[128 = 0]
[29] [148 120 116 126 108 140 141 129 116 128 121 116 151 135 125  89 121 105
 119 140  98 112 159 134 104 139  84]
[25] [119 141 105 115 137 144 113 137 113  99 146 135 156  78 144 121 141 166
 134 147 137 124 112 121  87 149  86]
[30] [ 92 120 128 119 144 147 150 168 116 116 121 132 106 186 114 104 158 105
 152 106 111 122 112 141 141 115 172]
[25] [ 76 150  70 142 168 125 134 122  87  98 140 125 127 153 123  98 180 153
 143 151 118 108 114 132 110 132  62]
[33] [124 115 155 162 120 149 130  84 113 130 117  96 133 122 133 103 120 143
 125 141 118 132 132 116 112 144  76]
[25] [ 83 170 148 122 144 141 122 140 117 146  85 144 112 114 110 134 131 175
 117 144 106  76  60 121 107 121 100]
[33] [173 143 123 110  90 115 130 136 145 162 105 141 148 111 123 130  95  99
  89 147 110 107 134 132 124 129 115]
[31] [123 123  73 116 132 111 139 134 118 103 151 128 135 152 139 111 165 105
 128 129 143 150 150 140 134 123 117]
[25] [101 133 182 159 142 171 141 128 125 152  91 114 106 160 106 106 112 136
 136 126  93  97  81 115 129 131 141]
[30] [165 113 154 104 110 202 133 222 134 112 150 157 167 105 122 102  97  86
 172 125  97 119  91 132 106 174 229]
[30] [136 136  82 104 116 128 139 150 132 116 135 136 151 131 144 106 148 102
 109 142 139 140 121 132 121 131 119]
[25] [120 104 161  47  35 155 110 187  72  89  99 166 158  35 135 121 146 132
 133 144 110 129 107 170  62 157 107]
[30] [145 126 135  79 108 179 131 193 162 109 136 147 164  87 163 116 126 114
 119 121 159 159  75 115 108 144 193]
[29] [146 143 118 168 121 126  96 108 108 121 169 152 151  62 129 160 114 143
 152 183 144 148  72 122 133 183 139]
[33] [158 115 115 117  76  98 126 111 139 133 133 136 137 110 150 147 131  88
  97 144 167 184 125 138 157 131 148]
[29] [ 86  99 122 107 107 112 137 132 107  96 129 130 101 156 142 131 186 107
 136 110 164 185 119 153 156 110 159]
[30] [109 104 183 182 143 152 122  96 106 125 135 106 106 138 114 130 117 146
 171 122 116 136 120 121 139 146 146]
[29] [145 114 150 124 108  67 115 110 130 153 121 142  92 137 104 185 110 113
 131 105 127 128 177 153 169 101 163]
[30] [137 138 130  68 120 136 147 170 178 145  92 131 131 142 145 118 123 113
  80  95 138 119 130 120 120  88 147]
[31] [ 78  96 161  63  91 150 139 138 117  94  84 109 119 115 165 102 176 151
 101  93 156 162 132 137  90  97  88]
[25] [179 107 138 120 125 117 121 147 146 133 154 136 136 124 116 148  90 103
 151 102 115 121 192 137 137 129 177]
[25] [ 82 123 134 153 125 151 139 132  90 113 122 129 111 158 118 105 163 115
 152 147 119 142  66 138 142 146 145]
[30] [115 195  59 165 166  70 135  81 157 173 119 134 110 167 127 151 142 129
  72 170 158 123  71 106 180 104  99]
[29] [100 151  33  89  88 161 168 186 122  95 127 153 168 155 172  58 211  52
  81 186 170 192   4 134 136 150 145]
[25] [148 128  95 161 187 143 127 121 135 109 180 108 150 137 129 109 115 145
 162 121 118 111 177 108 112 144 110]
[33] [ 87 131 159 192 192 180 149 114 149 135 131  96 100 193 128 102 133 138
 151 115 136 140  62  90 159 129 179]
[33] [103 132  99 113 165 104 141 127 128 123 120 114 108 177 120 115 152 140
 124  98 116  99 184 134 123  87  87]
[29] [146 116 160 131 124 174 127 134 136 123 129 113 152 100 139 106 102 140
 134 125 118 124 129 111  96 149 121]
[30] [ 96 137 138 154 158 116 132 123 117 141 119 130  90 173  99 140 135 133
 149 119 110 105 115 134 156 113 150]
[31] [139  96 155 179  68  95 134  50  83 155  98  99 108 155 104 118 119  90
 116 156  96 140 168 153 153 138  70]
[29] [126 147  90 146 156 120 122 123 118 120 152 134 138 126 123 127 135 140
 140 148 124 114 124 124 124 141 107]
[25] [119 154 185 148 142 155 135  95 174 179  72 101 114 129 136 126  92 163
  78 125 132 109  78  85 126 108 107]
[33] [127 168  75 143 183 158 139 158 163 124 162 137 151 143 145 110 136 125
 126 147 151 132  59  95 137 142 166]
[31] [162 115 141 161 133 123 123  97 141 141 146 111 132 127 126 136  96 123
 135 126 127 135 162 117 140 137 133]
[29] [ 91 165 110 167 131  87 116  74  91 150 104 135 105 127 106 148 146 157
 112 178 120 106  83 133 142 130  60]
[29] [104 146 142  92 121 116 153 142 162 166  64 127  96 178 126 126 136 113
  73 103 130 113 105 126 148  73 138]
[31] [111 107 194 128  95 140 116 112  99 131  95 121 112 100 117 136 118 152
 138 123 109 121 127 139 110 133 109]
[33] [110 144 133  89 154 127 126 191 109 130 110 157 112 143  82 132 121 145
 160 101  65  41 158 152  99 108 132]
[31] [161 157 159 148 158 166 119 155 143 161 122 137 147 105  95 126  60 151
 146 136  68  47 119 108  96 151 133]
[31] [123  90 184 163 101 123 114  82  88 126 122 110 107 118 111 140 117 137
 158 126 109 137 161 144 131 142 111]
[31] [100 136 136 125 122 127 140 122 133 140  98 124 108 152 132 124 146 125
 104 128 139 138  90 125 143 110 129]
[33] [121 112 125 133 108 120 136 113 116 123 125 120 121 146 133 120 146 106
 123 131 136 155 130 138 143 127 127]
[30] [139 140  99 127 138 146 181 157 157 163  95 112 126 232 113  64 125  56
  94 120  87  96 133 124 147 102 138]
[31] [151 125 127  91 119 142 148 123 192 139 107  99 148 128 177 106 121 122
  62 102 171 160 144  97 117  97 112]
[33] [115 110 178 166 142 153 112  80 120 118 134  96 125  96 139 131 114 180
 146 124 137 141 132 106 109 144  97]
[25] [123 150 155 211 194 157 136  86 178 164 139  98 109 168 132 133  97 143
 129 130 150 141  62  73 175 132 179]
[33] [ 94 107 161 162 165 109 156  68 158 154  98  73  67 226 128 122 139 128
 109  74 143 146 172 112 177  67 128]
[29] [137 115 135 114 149 130 144 133 139 136 112 103 122 169 115 102 114 129
 126  87  91  85 213 129 107  97  94]
[30] [ 78 177 103 106 159  92  93 147 136 114 148 183 105  76 140 210 165 184
 133 141 197 152  25 124 155 119 185]
[31] [124 129  74 121 125 101 137 127 124 114 146 133 130 151 139 123 162 100
 118 137 151 157 133 139 148 121 127]
[177 105 116 144  17 125 135  90 109 137 121 127 169  94 156 105 128  49
  81 199 151 206  87 142 147 178 112] => [33]
[158 115 162 128 106 109 148  85 181 177  84  93 111 164 141 128  97 103
  66 100 141 143 170 112 156  85 120] => [25]
[ 73 201  60 143 195  75 160 144 152 179  96 154  68 250  89 141 165 101
  97 134 120  82  58 128 204  69 166] => [30]
[144 135 132 164 109 172 131 129 132 132 141 132 156 108 142 109 116 102
 127 175 140 161  40 109 138 178 164] => [33]
[ 73 151 158  78 163 171 119 194 143 107 112 154 116  99 139 143 148 186
 142  98 147 111  53 114  99 112 176] => [31]
[169 134 132 154  70  85 103 103  86 157 125 159 135  85  90 164  93 104
 135 183  90 107 130 160 140 165 112] => [31]
[144 156  74 127 188  85 115 148 132 129 166 151 125 141  97 158 116 144
 158 115 104  70 189 136 130 114 128] => [25]
[ 78 145 130 144 184 134 115 156 118 109 155 154  97 140 112 161 152 159
 181 118 141 125  67 127 152 130 201] => [31]
[140 166 146 116 158 103 124 123 171 181  88 129 110 132 108 157  84 161
  92 107 107  61 151 110 124  86 106] => [25]
[134 124 125 137 106 100 124 107 108 137 121 131 120 130 114 138 127 116
 125 141 116 125 147 145 138 129 107] => [29]
[197 142 165 143 107 162 118  93 203 168 121 107 175  55 175 136  58 142
  66 149 171 159  91  70 116 150 125] => [30]
[ 85 143  96 114 140 102 131 104 137 116 121 123 111 137 158 138 178 150
  94 128 183 167  97 120 144  99 103] => [30]
[165 115 161 150 113 114 107  84 122 145 127 113 136  87 118 147  83 151
 131 132 108 109 185 126 110 140  82] => [30]
[117 128 178 136  99 128 122 100 123 152  88 122 111 111 124 142 114 143
 108 136 125 127 100 126 130 125 113] => [29]
[127 125 118 112 126 124 150 132 139 138 105 114 123 170 128 102 135 107
 104 112 116 117 157 131 128 102 108] => [30]
[ 88  99 193 151 117 154 139 138  93 131 102 125  85 175  94 120 135 110
 171 111  92 123 101 149 151 130 183] => [33]
[120 106 122 102  71 136 119 137 100  89 140 144 149  78 158 127 164 113
 128 153 166 192  87 146 121 157 138] => [25]
[113 106 108 123 129  96 123  96 125 100 150 115 117 129 153 144 163 137
 127 112 176 180 162 133 144 111 116] => [33]
[166 125 151 105  93 129  97 148 112 125 135 155 156  46 118 155  90 147
 144 141 106 102 148 141  89 158 119] => [31]
[179 107 140 132 171 151 109 155 157 106 193 127 154  96 131 146  82 146
 184  89 128 121 194 112 111 147 185] => [29]
[139 155  60 154 126  83 128 128 102 138 152 160 129 152  99 139 140  86
 136 176 112 117 109 151 164 146 136] => [31]
[173 121 139 125  66 114 125  86 119 153  95 112 155  89 131 114  95 118
  81 157 104 116 173 133  98 139  37] => [33]
[155  87 157 165  99 189 132  87 129 104 149  82 171  93 173  80 116 121
 126 147 153 193 122 100 105 176 103] => [30]

[96] [143  94  83 128  74 146 109  48  96  95 149 118 144  97 207 184  69 109
 170 127 120 117  98 193 118  41 138]
[90] [ 70 122 156 147 136 145 101  86 102 144 174 139 111 104 120 153 163 179
 154 107 110 154 107 141 129 146 125]
[89] [ 78  78 192  86 151 126 119  89 137  72  99 167 104  54 133  91 116 116
 123  62 126 115 220 162  66 128 113]
[96] [118  99 142 168 163 172 100 136 123  69 135 144 122 160 121 119 135 124
 142  91 117 131 118 111 106 115  52]
[90] [183 156 117 135 134 106 212 102  60  70 188 122 145 194  84 142 180 197
 178  98 101 149  74 155 187 156 136]
[90] [ 96 162  92 146  12 151  88 114 114 129 118 151 163 164 136 140 114 133
  84 111 128 127 104  79 146  73 132]
[96] [182 164 126 139 161 143 139 158 126 163 142 116 131 142 118 128 110 109
 120 178 136 114  87  82 101 136 140]
[87] [169 107 110 128 137 133 121  80 115 141 159  94 160 147 144 138 108 142
 187 124 130 120 105 158 141 124 161]
[87] [219 125 133 132 184 146  96 123 142 170 134  71 157 112 166 139  52 105
 174 162 117  94 124 102  93 142 113]
[86] [162 196 116 145 121 154 109 119  87 214 177 107 106  69 133 158 108 125
 146 199 102 128  73  88 130 155 163]
[86] [152 139 131 165 159 177  69 118 120 193 172  94 156 173  86  98 139 152
 186 124 126 125  98  71 149 183 142]
[89] [117 141 103 115  75 136 153 135 108  96 110 149 111 112 129 135 127  85
 128 142 142 121 142 139 134  87 126]
[96] [132 125  94 113  94  98 137 101 133 164 137 109 149 137 148 145 126 145
 128 144 140 134 106 165 160 116 193]
[86] [113 158 125 107  85  83 168 146 118 119 105 123 100  71 154 183 132 135
 120 150 100 143 161 155 165 129  92]
[95] [165 157 172  97 136  95 153 144 129  97  94 130 139 109 108  93 111 147
 102  86  93 113 196  91 124 180  96]
[86] [116 146 101 137 102 101 127 142 115 157 132  89 101  96 124 150 167 157
 175 136  83 159 154 156 238 191 101]
[90] [140  72 146 144 222 146 145  71  90  57 190 156  86 102 131 105 145 142
 151  91 102 143  78 201  85 132 142]
[87] [160 144 123 138 115 127 113  95 104 129 149 114 139 103 161 155  94 152
 132 123  85 128 104 126 131 128 119]
[87] [152 156 156 139 122 127 134 118  98  82 134 131 134 110 144 162 105 162
 124 100  74 129 129 103 116 132  56]
[89] [105 159 145 138 104 153 117 101  88 160 163 118 117  82 141 201 125 146
 180 157 115 135 113 119 122 119 101]
[86] [128 111 107 150 163 145  89 147 148 131 120 149  78  74 161  93 101  77
  63 153 108 130 101 131  94 119 137]
[95] [158 151 156 108 162 118 152 158 124 117 110 131 103  94  92  79 133 113
 125 120 108 118 180 104 129 189 116]
[89] [111 121 135 125 114 150 117 125 131 109 118 156 142 160  99  84 135 115
 110  98 152 116 140 103 107 114 144]
[96] [185 153 149 118  89 144  78  70 111 129 125 118 183  95 176 136  28 140
 112  96  87  90 138  73  73 107 120]
[90] [173 117 101 172 177 123 112 162 155 119 131 116 128 160 169 138 103 129
  74 149 100 138  58 120 117 116  95]
[87] [160 120  79 145 127 129 127 150 141 130 124 115 138 177 127 104 130 108
 119 141 138 128  96 132 161 121 148]
[86] [155 113 101  95  87 109  75  65 142 185 117  95 153  63 181 107  59 119
 130 122 109 107 161 155 141 135 205]
[95] [133 133 122 139 130 152 128 132 115 111 135 145 115 126 129 127 120 104
 118 140 132 123 104 118 102 103 124]
[95] [101 108 120 126 141 101 155 151 141 110 118 130 106 140 112 119 175 137
 127 120 131 150 143 167 170 148 122]
[96] [110 118  94 172 143 150 126 167 132 109 140 147 109 191 101 107 176 118
 107 135 141 150  73 124 153 119 119]
[87] [126 145 146 121  92 122 109  30  75 144 182 122 140  62 167 178 100 195
 151 102  75 137 104 153 123 130 156]
[90] [123 119 178 115 172 132 152 127 125 121 135 121 132 128 109 150 140 141
 178 125 146 122 156 129  97 140  97]
[95] [ 87 149 163 140 114 109 102 141 138 151 117 113 124  91 152 189 129 176
 122 124  86 148 155 106 144 154  49]
[96] [133 118 118 154 137 119 108 137 150 135 134 116 165 207 112 108 149 173
 109  96 122 142  99 108 161 150 127]
[90] [105 183 105 165  66 167  91 134 103 201 161 110 151 172  99 165 155 153
 162 160 137 139  82  65 176 133 129]
[90] [134  67 138 156 211 109 113 114 144  78 142 124  98  97 183 142 117 154
 109 101  75 152 102 190 112 135  76]
[89] [161 165 125 106 103 132 185 126  92 138 139 107 132 107 147 214 104 100
 193 197 156 109 119 137 109  81 116]
[89] [137 139 102  98  99  92 202 130  95  61 116 155  83  83 130 121 144 105
 109 128 110 137 144 188 157 117 143]
[90] [100 124 133 138 158 104 133  92 104 145 180 139  88  88 117 117 177 188
 116 111  86 169  89 176 161 183 178]
[89] [166 151 147 102 127  80 177 133 121  71 107 150 131 116 131 107 112 151
  61  93  90 125 144 125 116 142 123]
[86] [ 94 114 147 128 123 128  99 152 159 104  83 147 113  95 157 129 103 105
  79 115 118 124 168 112  94 108  71]
[89] [134  89 173 124 178 152  78 107 164 157 122 106 168 136 143 127  85 127
 160 114 152 101 154 105  63 125 114]
[95] [121 127 109 175 177 131  68 180 167 200 129  94  92 105 145 128 136 127
 110 172  95 153 104 110 166 183  98]
[96] [154 152  74 155 118 120 145 173 132 140 131 121 123 178 116 120 151 120
  97 163 128 143  73 117 177 131 144]
[87] [ 87 107  84 140  83 144 132  99  98  91 150 155 109 145 118 119 168 123
 141 108 137 147 100 177 168  95 158]
[87] [193 126 142 116 149  88 150 160 155  84  83  98 163 155 146 127  92 140
 118 100 100 113 175 112 138 148  59]
[86] [153 144 103 138 112 182  58  65 103 219 180 113 144 102 129  97  90 112
 156 154 135 108  80  99 111 134 232]
[87] [103 106 127 121  97 107 165  84  98  76 148 126 143 151 132 175 161 177
 181  88 123 147 131 189 168 108 108]
[86] [136  93 145 116 168 126 140 132 156  76 104 167 124 126 158 109  90  92
  57 122 149 110 117 138  35  71 133]
[95] [129 152 126 117 136 116 121 159 145 205 117  94 105  78 130 141 126 109
 148 186 130 128 155 120 152 170 137]
[95] [116 130  84 112  29 167 103  46  92 164 156 128 167 125 157 165  89 101
 174 150 174 104  95 146 113  40 213]
[86] [128 108 161 129 145 147 109 110 138 125 132 120 175 183 106 117 127 153
 161  89 150 114 143 101 105 131 116]
[90] [151 161 114 154 116 144 141 133  97 142 163 106 149 182 101 159 153 157
 177 142 126 137  86 103 168 139 112]
[87] [106 151 145 113 130  77 146 166 168 189 108 114 135 131 130 158 144 160
  85 163 140 142 133 117 137 151 141]
[96] [ 86 104 155  90 105 119 109  68 136 156 131 138 154 114 120 105 128 152
 134  90 154 120 164 148 108 129 200]
[95] [116  93 132 149 215 139 148 155 149 155 158 117 106 160 117 152 168 119
 162 180 174 143  76 160 105 124 135]
[95] [108 125 154 111 141 120 185 140  98  38 119 171  87 118  74  82 182 127
 132  76 116 138 177 151 143 157 100]
[89] [150 161 151 145 123 132 106 112 114 132 147 134 158 148 123 123 112 179
  91  96  91 128  99  72 112 148 119]
[86] [129 150 135 119 101 139 116 148 144 126  94 158 131 109 150 125  80  86
  55 147 141 105 129  80  62  80 126]
[90] [148  80 152 132 229  87 151 125 148  82 137 133  96  98 162 121 126 155
  89 108  88 148 109 189  98 152 111]
[89] [136 139 144 125 117 138 118 131 135 123 115 137 156 153 122 119 108 128
 107 114 137 112 134  86  98 115 120]
[89] [115 129 125 129 148 125 170  99  83 106 182 157 100 143  67  83 201 164
 141  99 124 154  92 166 161 168 195]
[95] [149 114 111 160 146 140  97 136 128  73 125 150 119 151 118  56 129 131
  77  72  82 135 113 111 144 152 110]
[96] [157 168  89 156 124 155 150 193 108 101 120 147  82 128 111 112 136  67
 101 174 120 128  97  95 139 118  97]
[96] [ 92  90 132 124 122 127 113  97 136 119 133 134 143 152 118 112 150 149
 143  88 144 135 139 156 138 124 150]
[87] [122 124 136 127 123 142 123 103 108 109 140 138 123 113 127 128 126 130
 145 111 121 126 132 135 118 122 124]
[ 98 100 137  52  33  80 152  45 125 106  97 125 179 101 165 160  97 148
 158  79 152 109 210 196 133  78 173] => [86]
[122 135 131 100  95 148 167 114  98  90 124 157 126 127 107 124 129  89
 152 129 167 107 147 134  99  84 147] => [89]
[ 66 197 191 129 114 123 125 115 103 191 166 164 112  81 105 165 156 197
  69 142 110 151  93  73  86 157 154] => [87]
[174  50  96 118 195 101 123  86 153 113 141 109 130 132 154  64 114 124
 130  99 123 128 112 214 138 145 205] => [86]
[145 126 129 137 164 106 171 222 173 109  82 105 136 197 115 152 149 111
 129 159 156 129 147 109 146 128  46] => [87]
[121 136 122 151 126 157 109 130 116 149 151 119 140 173  87 112 161 142
 167 120 137 133 114 101 159 153 131] => [86]
[195 113 100 147 212 120 125 189 170 163 116  81 108 128 149 117 106  85
 132 190 124 124 110 132 138 159 112] => [90]
[160 104  54 135  97 129 118 125 127  88 110 128 111 119 163  93 102  76
 110 126 110 124 119 170 167  98 146] => [89]
[147 143 140 137 160 145  85 133 129 183 138 103 112  85 113  95 120 125
 152 137 100 124 149  97 143 196 131] => [95]
[134 118 133 146 143 137  90  81 107 124 162 128 122  97 143 114 118 163
 129  91  78 139 108 138 132 155 133] => [89]
[110  73 119  97 108 118 130 101 135  70  93 132 117  92 149 108 116  94
 160  86 131 118 204 194 143 108 116] => [87]
[146 144 176 143 164 117 127 190 162 116  93 106 160 180 111 142 127 159
 122 108 114 124 166  59 124 164  21] => [86]
[133 151 133 100  88 103 174 116 111 121 125 124 152 141 122 162 133 147
 146 129 142 124 142 136 140 114 137] => [86]
[152 182 174 151 135 132 145 100  78 124 184 127 157 151 116 186 133 215
 138 111  86 140  72  80 110 147  91] => [87]
[159 118 157 171 190 127 173  98  80  46 197 126 147 196 125 189 160 219
 168  84  87 157  47 150 123 127  55] => [90]
[147 135 127 110 130  69 131 163 167 147  85 100 135 123 125  95 131 152
  95 109  96 135 184 125 189 196 121] => [95]
[ 90 155 145 127 101 132 145 147 104 100 117 153  87  79 123 155 145 118
 123 133 110 138 156 122 130 125  75] => [95]
[200 132 110 137 178 137 149 177 148 131 117 108 136 167 126 115 104  82
 128 173 150 107 103 104 106 121 122] => [90]
[134 138 131 102  87 129 144  98  99  92 122 147 135 116 110  98 123 123
 136  90 123 114 164 130 133 126 148] => [95]
[125 193 157 137 104 112 141 168 131 158 121 128 153 159 112 169 135 173
  85 144 118 135 113  52 124 142  90] => [89]
[120 155 102 146 112 126 121 180 136 133 105 138  86  97 136 124 131  97
  79 160 104 140 124 109 152 135 101] => [86]
[ 91 124  90 140  86 150 134 127 106 100 133 158  96 121 133 139 147  94
 122 143 141 139 102 155 138  78 133] => [95]
[168 125 136 121 153 145 128 109 118 121 140 130 144 141 110  88 111 118
 139 113 135 108 124 113 101 136 158] => [95]
[164 154 116 166 127 156  90 100 103 162 177 110 160 165 127 136 115 169
 138 125 102 131  57  86 136 141 142] => [89]
[120 116 120 155 162 128 129 141 139 145 151 120 124 157 138 160 147 144
 126 155 137 146  73 141 125 118 123] => [96]
[131 106 127 152 159 143 105 129 129 131 140  99 120 121 145 156 127 130
 180 135 113 136 127 143 144 138  78] => [90]
[111 130 155 132 139 128 153 137 119  85 128 149 119 133 125 153 140 140
 119 117 126 134 127 126 102 112  82] => [95]
[105 107 132 123 127 137 140 106 118 103 139 148 126 139 120 127 144 127
 139 114 150 130 121 153 111 102 144] => [86]
[154  91 145 142 228  91 107 156 180 163 128  84 136 163 101  67 161 178
 133  96 101 147 146 135 179 238 129] => [95]
[121 125 128 143 116 183  91  81  81 101 155 148  96  60 149 133  99  98
 160 120 101 120 122 133  96 103 109] => [87]
